Here is a tiny trained network, its code and every weight. The questions are about switching its units off for an input and a target symbol, where a switched-off unit gives its printed mean instead of its output.

import numpy as np


def w(rows, s, z=0):
    codes = np.array(rows[::2]) - 128.0
    scale = np.full(codes.shape[1], s)
    scale[-1] = z or s
    return codes * scale


def norm(h):
    return h / np.sqrt((h * h).mean(-1, keepdims=True) + 1e-5)


def f(y):
    return y / 2 * (1 + np.tanh(0.7978845608 * (y + 0.044715 * y**3)))


def softmax(a):
    e = np.exp(a - a.max(-1, keepdims=True))
    return e / e.sum(-1, keepdims=True)


def log_softmax(a):
    a = a - a.max(-1, keepdims=True)
    return a - np.log(np.exp(a).sum(-1, keepdims=True))


def net(x, mask):
    ids = ['αβδεηθλξπστφψω'.index(c) for c in x.split()]
    T = len(ids)
    res = E[ids] + P[:T]
    u = 0
    for l in range(3):
        q, k, v = (norm(res) @ M[l].T for M in (Q, K, V))
        z = softmax(np.where(np.tri(T) > 0, q @ k.T / 3**0.5, -1e9)) @ v
        res = res + np.where(mask[u], z, O[l][:, -1]) @ O[l][:, :-1]
        u += 1
        y = f(norm(res) @ A[l][:, :-1].T + A[l][:, -1])
        res = res + np.where(mask[u : u + 4], y, B[l][:, -1]) @ B[l][:, :-1]
        u += 4
    return log_softmax(norm(res)[-1] @ U[:, :-1].T + U[:, -1])


Q, K, V, O, A, B = {}, {}, {}, {}, {}, {}
E = w([
[115,89,85,134],'α',
[137,165,162,192],'β',
[254,96,198,167],'δ',
[182,149,165,161],'ε',
[122,132,234,44],'η',
[167,92,31,113],'θ',
[135,165,193,138],'λ',
[155,161,109,200],'ξ',
[200,95,240,150],'π',
[153,83,87,31],'σ',
[117,94,89,167],'τ',
[151,89,40,154],'φ',
[199,126,104,220],'ψ',
[220,106,81,135],'ω',
],0.0079)
P = w([
[66,195,82,97],'0',
[96,51,254,202],'1',
[193,182,232,96],'2',
[61,54,247,180],'3',
[205,185,240,102],'4',
[197,12,34,48],'5',
],0.0066)
Q[0] = w([
[148,150,156,164],'L0H1',
[117,1,165,217],'L0H1',
[9,92,122,184],'L0H1',
],0.0092)
K[0] = w([
[81,154,141,70],'L0H1',
[84,231,43,109],'L0H1',
[38,157,3,217],'L0H1',
],0.0067)
V[0] = w([
[31,112,212,3],'L0H1',
[105,155,49,49],'L0H1',
[183,111,40,81],'L0H1',
],0.0062)
O[0] = w([
[226,218,96,160,4],'L0H1',
[102,175,84,40,25],'L0H1',
[102,140,157,2,60],'L0H1',
],0.0093,0.0017)
A[0] = w([
[147,177,25,219,135],'L0N1',
[255,179,125,118,251],'L0N2',
[108,66,173,38,13],'L0N3',
[120,225,153,96,66],'L0N4',
],0.0071,0.0017)
B[0] = w([
[129,103,253,85,169],'L0N1',
[114,186,75,25,254],'L0N2',
[153,186,168,67,180],'L0N3',
[148,173,247,160,125],'L0N4',
],0.0056,0.0031)
Q[1] = w([
[208,91,220,51],'L1H1',
[251,253,103,61],'L1H1',
[61,207,42,63],'L1H1',
],0.006)
K[1] = w([
[237,122,123,117],'L1H1',
[186,254,59,108],'L1H1',
[31,51,52,143],'L1H1',
],0.0053)
V[1] = w([
[236,74,254,144],'L1H1',
[218,154,54,121],'L1H1',
[87,82,24,228],'L1H1',
],0.0032)
O[1] = w([
[252,43,153,3,252],'L1H1',
[117,165,209,140,84],'L1H1',
[148,86,169,215,41],'L1H1',
],0.0061,0.0025)
A[1] = w([
[59,67,121,169,115],'L1N1',
[143,129,153,64,253],'L1N2',
[85,108,128,122,158],'L1N3',
[96,89,2,136,224],'L1N4',
],0.0084,0.0036)
B[1] = w([
[155,152,130,46,151],'L1N1',
[149,201,2,184,254],'L1N2',
[235,156,154,136,141],'L1N3',
[180,93,182,183,157],'L1N4',
],0.0091,0.0048)
Q[2] = w([
[16,112,35,3],'L2H1',
[188,69,230,39],'L2H1',
[242,170,113,159],'L2H1',
],0.0065)
K[2] = w([
[68,73,53,130],'L2H1',
[78,223,125,254],'L2H1',
[188,129,140,172],'L2H1',
],0.0089)
V[2] = w([
[145,143,2,131],'L2H1',
[94,218,95,245],'L2H1',
[4,83,75,134],'L2H1',
],0.005)
O[2] = w([
[253,95,237,115,141],'L2H1',
[188,107,36,152,194],'L2H1',
[166,60,135,68,4],'L2H1',
],0.0053,0.0031)
A[2] = w([
[92,6,95,226,71],'L2N1',
[110,102,5,22,74],'L2N2',
[190,130,76,161,5],'L2N3',
[71,196,2,88,77],'L2N4',
],0.0062,0.002)
B[2] = w([
[91,166,42,124,254],'L2N1',
[117,77,49,158,222],'L2N2',
[151,2,113,168,206],'L2N3',
[155,78,225,169,223],'L2N4',
],0.0072,0.0022)
U = w([
[147,190,99,148,98],'α',
[35,148,188,211,200],'β',
[240,16,245,90,7],'δ',
[185,156,131,228,48],'ε',
[179,239,143,101,144],'η',
[87,121,125,35,183],'θ',
[96,197,126,89,149],'λ',
[2,144,14,246,109],'ξ',
[190,137,185,160,62],'π',
[133,235,67,84,114],'σ',
[88,22,212,196,222],'τ',
[71,9,31,81,113],'φ',
[34,67,198,100,253],'ψ',
[122,134,106,21,145],'ω',
],0.0082,0.0042)

Each question gives the input, a string of symbols that net reads in full, and the target symbol t.
The units are the heads (3 rows each of Q, K, V and O) and the neurons (one row each of A and B). Each row of codes is followed by its name. A weight is (code - 128) times the scale printed after its matrix; where a second scale follows, it is the last column's (O, A, B and U).
mask holds one flag per unit, layer by layer, with each layer's heads first. A switched-off unit (its flag False) gives its mean, the last column of its rows in O or B, instead of its output. The means were averaged over made-up inputs and are rounded, as every weight is.
A unit's drop is (log p(t) with every unit on - log p(t) with that unit switched off) / (log p(t) with every unit on - log p(t) with every unit switched off).
The circuit of an input: a set's keep is (log p(t) with only the set's units on - log p(t) with every unit switched off) / (log p(t) with every unit on - log p(t) with every unit switched off). Starting from the 12 units with the biggest drops (on a tie, the unit counted first), units are removed one at a time, each time the one whose removal leaves the highest keep (on an exact tie, the one counted first), for as long as the keep stays at least 0.8.
units of the circuit, in order: the units of the circuit, biggest drop first
top k neurons: the k neurons with the biggest drops, biggest first
top k neurons in layer l: the k neurons of layer l with the biggest drops, biggest first
drop of u: that unit's drop, to one decimal
input ψ ξ ξ α, target ψ: units of the circuit, in order	L0H1
input ε π δ φ, target δ: top 2 neurons in layer 1	L1N1; L1N2
input ε β α τ, target δ: units of the circuit, in order	L1N1; L1N2; L1N3
input ξ ψ δ η, target φ: top 3 neurons	L1N2; L1N4; L2N2
input ξ σ φ τ, target φ: top 4 neurons	L1N1; L1N4; L1N2; L1N3
input β ψ ε ψ, target ξ: top 3 neurons in layer 2	L2N1; L2N4; L2N3
input ξ ξ ξ β, target φ: top 3 neurons	L1N4; L1N1; L1N2
input β ε ψ, target ξ: top 2 neurons in layer 2	L2N1; L2N4
input δ ω τ, target τ: top 2 neurons	L1N2; L0N2
input ξ σ ξ π, target φ: top 3 neurons in layer 1	L1N4; L1N2; L1N3
input ε ξ β α, target δ: top 2 neurons	L0N4; L1N1
input ξ ξ δ ψ, target φ: top 3 neurons in layer 1	L1N4; L1N2; L1N1
input δ θ ψ ψ τ, target τ: top 2 neurons in layer 1	L1N2; L1N1
input ψ ξ δ ξ, target ψ: units of the circuit, in order	L0H1
input ξ σ ξ τ, target φ: top 4 neurons	L1N1; L1N4; L1N2; L1N3
input δ ξ φ, target φ: top 2 neurons in layer 2	L2N2; L2N4
input ξ β ω δ, target φ: top 2 neurons in layer 1	L1N4; L1N2
input ψ ξ τ β, target ψ: drop of L0H1	0.6
input ξ λ δ ξ, target φ: drop of L1N4	0.3
input ξ α ξ, target ξ: drop of L1N2	0.3
input ξ ξ ξ δ, target φ: drop of L2N1	0.1
input θ β ξ, target ξ: top neuron	L2N1
